Each row is followed by its class. Each block has new classes.
[ -4   8  -1  14  -9  -4   7  14   0  -8 -12   2 -18  -5  -7  -3  14  -8
  10 -10  -9   3  11  -7  11  16 -10  -6  18  10 -30  10   3 -14 -21]
[82]
[ -5   0   4   9  -3  -2   0   9  -2  -7  11   3  -5  -4 -11  -4  -2 -12
   2 -17  -4   1   8  -4  16   7  -6   1   5  -7  -8 -14   2   2 -17]
[74]
[  4   1   1   7  -1  -3   1   2   1   6  10  -4  -1  -6  -3  -2  -4   3
 -12  -4   4   6  -2   2   3   6 -11  -1  13  -5   6  -2   2   2  -9]
[86]
[ -8  -5   9  15  -8  -8   5  13   5 -11   4  11   7  -7  -5  -2   4 -18
   8 -16  -3  -2   4  -2  26  19  -4   0  10  -9 -11  -7   4  -1 -16]
[74]
[ 12   1  -2   6   3  -2  -6  15 -11 -12  20  -3 -29  -5 -22  -7  -7 -14
   2 -17  -6   0  13  -6   5   3 -16   0  12  -2 -12 -18   6   3 -26]
[74]
[  7   0   8   8  -3  -7   1   5  -5   9  -3  -6   3  -2 -12   0  -8  -5
   6  -2 -11   3   2   0   4  16 -12  -2   6 -14   4   0   8  -5 -15]
[86]
[  3   6   2   5   1   4  -9  11 -10  -2   4  -8 -32   2 -22  -4 -11 -14
  12  -5 -25  -2  11  -3   1  -3 -12  -3   7   4 -11  -7   1  -7 -22]
[83]
[  7  -3   4  -9   3   2 -13  17 -10   0   4   4 -26  -5  -4   0  -5  -8
   9  -8 -12 -10  10  -6 -12   0   3   3  -1  -1  -2  -7  10  -5  -2]
[88]
[ -8   4   1  10  -6  -2   8   7  -4   3 -17   1  -1  -3  -7   5   8  -2
  10  -5  -4   4  12  -5   7  13  -4  -4  -3   2 -14   2  -1 -11 -10]
[82]
[ 13   3  -3   1   2   2   1  -2  -5   9  19 -11  -8  -5  -3  -4  -4   9
 -20   4  11   7  -2   3 -12  -6  -9   0  16  -4   6  -3  -2  15  -8]
[86]
[  2  -3   7  -3   1  -3 -10  16  -4  -4   3   6 -15   0  -4  -6  -2 -12
  12  -8 -16 -10   9  -6  -8   2   4   0   6   0  -7  -8  15  -9  -6]
[88]
[ -6   4  -2   8  -8  -1   8   9  -1   0 -13   2  -7  -4  -4   1  10   1
   3  -6  -2   4   8  -5   6  13  -7  -5   8   7 -17   4   0 -10 -11]
[82]
[ -4  -1   3   9  -1  -3   1  12   3  -7  16   4  -6  -6  -7  -5   0 -11
   0 -16  -5   1   8  -3  14   4  -6   1  10  -3 -10 -11   0   3 -15]
[74]
[-11   4  -1   8  -8  -1  10   3   5   0 -13   5   4  -4   5   2  16   3
   3  -5   7   4   6  -4   5   8   1  -4   3   8 -18   4  -2  -6  -4]
[82]
[-11   3   7   7  -7   0  -2   8   4  -5   6  -1 -12   2 -10  -8  -4 -15
  11  -5 -19  -5   6   1   8  -2  -3  -3  11   2 -14  -4   0  -7 -15]
[83]
[  5   9   4  13  -3   0  -8  20  -9 -10   6  -9 -43   1 -30 -16 -11 -27
  22 -11 -36  -5  17  -6   8   2 -19  -6  23   4 -26  -9   5  -8 -37]
[83]
[ -8   3   4   6  -3   0   0   9   3 -11   7   1 -14   1  -7 -10   4 -16
   6  -4 -16  -8   7  -1   9  -4  -3  -4  20   9 -17  -5  -1  -3 -14]
[83]
[  0   7  -7   4   0   4   0  -2 -11  14 -19  -7  -9   1  -5   8   4  10
  -1   3  -2   6   8  -1 -15   3  -3  -3 -17   4  -1   3   0 -10   1]
[82]
[  2  -2   6  -6   2  -1 -12  15   0  -8  17   6 -20  -1   4  -9   1 -11
   4  -9  -7  -9   7  -4 -15 -11   7   2  18   7 -13 -12  13  -3  -3]
[88]
[ -4   1   3   7   0  -2  -1   6  -5  -2  13   1  -6  -2 -11  -1  -5  -8
   2  -8  -4   1   5  -3   7   3  -6   0  -2  -6   0 -14  -1   3  -9]
[74]
[  6  -4   6   0   2  -1 -13  19 -14  -3   0   4 -25  -1 -11   0  -7 -16
  20 -12 -19  -9  12  -9  -6   8  -1   2   0  -5  -5  -6  13 -12 -10]
[88]
[ 11   3   4   9  -6  -9   1  17   6 -12  16  -1 -16  -6  -8 -15  -1 -10
  -4  -9  -8   0   1  -2  11   9 -16  -4  44   2 -20  -5  11  -1 -29]
[86]
[  5  11 -11   8  -1   3   2   8  -6   2  -2  -5 -29  -3  -3  -3  11   9
  -3  -5   3   5  10  -3 -13  -3 -10  -4  11  15 -22  -2   2  -6 -12]
[82]
[  0  -6   8  -4  -1  -5  -8  20  -5  -6   2  10 -16  -2  -3  -4   0 -16
  16 -11 -17 -11  10  -6   0   6   5   1   8  -1 -11  -5  13 -12  -5]
[88]

Each row is followed by its class. Each block has new classes.
[  3  12   6 -17  -1   5 -18  -4   1  -2  -1   8  15   7   4   0  -6 -13
  -6  -1   5 -32  -7  -6   5  -2  -6   6   6   0  -5   2   4   3  -2]
G
[ 16  12   6 -11  -8   1  -1  -4   1   1  -4   0  16   1  -5   2 -23 -10
  -6   5  -8 -14 -11  -9   8 -11   4   4   5   6   1  -3   3   3   0]
G
[  7  14  -4  -5  -8  -3 -15   0   8   8   2  19  14   6  -4  -9   4 -22
  -8   3  22 -17   3  -1  -1   1  -4  16  10  -2  -1   1  10 -14  -7]
E
[ 10   6   6  -4  -6  -4   3   2  -4   0  14   5  -2   0  -7  -2 -16  -9
   0  -3  21  -8  -5 -11   6   0 -13   6   0  -4  -3   3   5 -12  -7]
G
[  6   5   2 -15  -5  -3  -6  -6  -2   0  -5   5   7   3   4  -2 -15  -4
  -2   2  -7 -10  -7  -8   6 -10   9   1   0   3  -2   6  -2   3   0]
G
[  2   9   0 -20  -4   8  -1  -9   4   0  -5   7  12  -4   6   3  -1 -11
  -4  -5  -9 -21   6   1   5   2   4  -1   5  -2   3   2  -3  17   0]
G
[  3  14   2  -6   0   7 -10  -3   5  -2   0   3   6   2   1   0  -4  -8
  -1  -4  11 -24   1  -8   2   1   0   2  -3   2  -3   1  -1  -1  -1]
G
[ 15   1  -3   0  -5   0   1  -5   2   2  -3   2   9  -2  -4  -1   6  -7
   0   2   5 -13  -3  -2  -2   2  -5   0   4  -4   0   0   5  19   0]
G
[  1  14  -3   3 -27  -3   4   2   0   4   3  15  -8  -2  -8  -1   8 -12
  -5  -4  50   4   3  -8 -11   0   0  12   7  16  -5   0   4 -21  -7]
E
[  2   2   4 -10  -2   1   0  -3   2   2   2  14   5   8   3  -7   5  -9
  -3  -1   9 -20  -5   5   2   2  -5   2  -1 -12  -2   1   5  12  -5]
E
[ -3   3   5 -10  -4  -1   7 -10  -1  -1  -3  -3   6   3   2  -2  16   5
   0  -1 -21 -16  -9  17  -4   1 -15  -2   1  -2   0   0   3  23 -10]
G
[ 12   3   4 -15 -12  -7 -29  -4  -4   0  15  11   7   2 -10  -6 -13 -16
  -5  10  13  -8  -7 -15   0  -6  -3  11   8   9  -1   6   5 -29   0]
G
[ 11  10   0   0 -11   6 -34  -6   0   7  12  10  13  -8 -10  -7   3 -20
 -12  -1  30 -20   4 -26  -1   3 -13  16   4  -7  -3   2   2 -33  -5]
G
[  7  15  -5  -9  -8 -10  -1  -5  -2   2  -3  11   3  -1  -1  -4   3 -10
  -3   5   4 -18   7  -3  -2  -6   2   3  14   5  -2   3   8   8  -4]
G
[ -5  10  -3  -9  -5  -1  17  -5   3   0  -2   5   5   5   2   2   9  -2
  -2  -3  -8  -3  -2  12 -11  -3   1  -1   6   1  -1  -4   8  12  -6]
G
[-13  -9  -7   0   7   2  -2   3   1  -1   3  -3 -16  -2  12   2  24  17
   3  -7 -12   2  -9  21 -14   0  -9  -6  -2  -1   0   3  -3  -2 -11]
E
[  9   2   9 -22  -5   2 -30  -5  -2   0   4   7  10   0   1  -5 -13 -11
  -7  -4  13 -25  -4 -11   4  -3  -3   8   2  -4   4   8  -1 -19  -2]
G
[  7   7  -4  -4  -5  -1  -3  -5   0   3   0   2   6   0  -8   0   9   0
  -3  -1 -14  -6  -5  -5  -2  -8  -1   3   6   4   0   5   1  -5  -4]
G
[ -2  -7   7   3   5   6 -23  -2   7  -2 -21   3   5  -1   9   1  12  -9
  -7   8  -1 -12  15  -5  -2  -3  14  -2   7  12  -2  -6  -4   7   7]
G
[ -1   7   1  -5   5   5  -7   0   3   3   5   2   4   3   5  -2   6  -7
  -4  -4  20 -19   4 -19   4   0  -6   3   1 -10  -3  -3   6   2  -3]
E
[  5   8   1  -9  -6   1  -7  -1   3  -4  13  10   5  -4  -7  -3  -4 -14
  -3  -8  16  -9   4  -9   6   3  -2   6   1  -8  -1   1  -2  -6  -6]
G
[ 10  11   1  -4   1   7   1  -6   3  -1 -10  -1  -9   0  -1   5 -14  -6
  -1  11 -19  -7  -2  -9  -5   1  10   4   2  14   1  -5  -1   2   0]
G
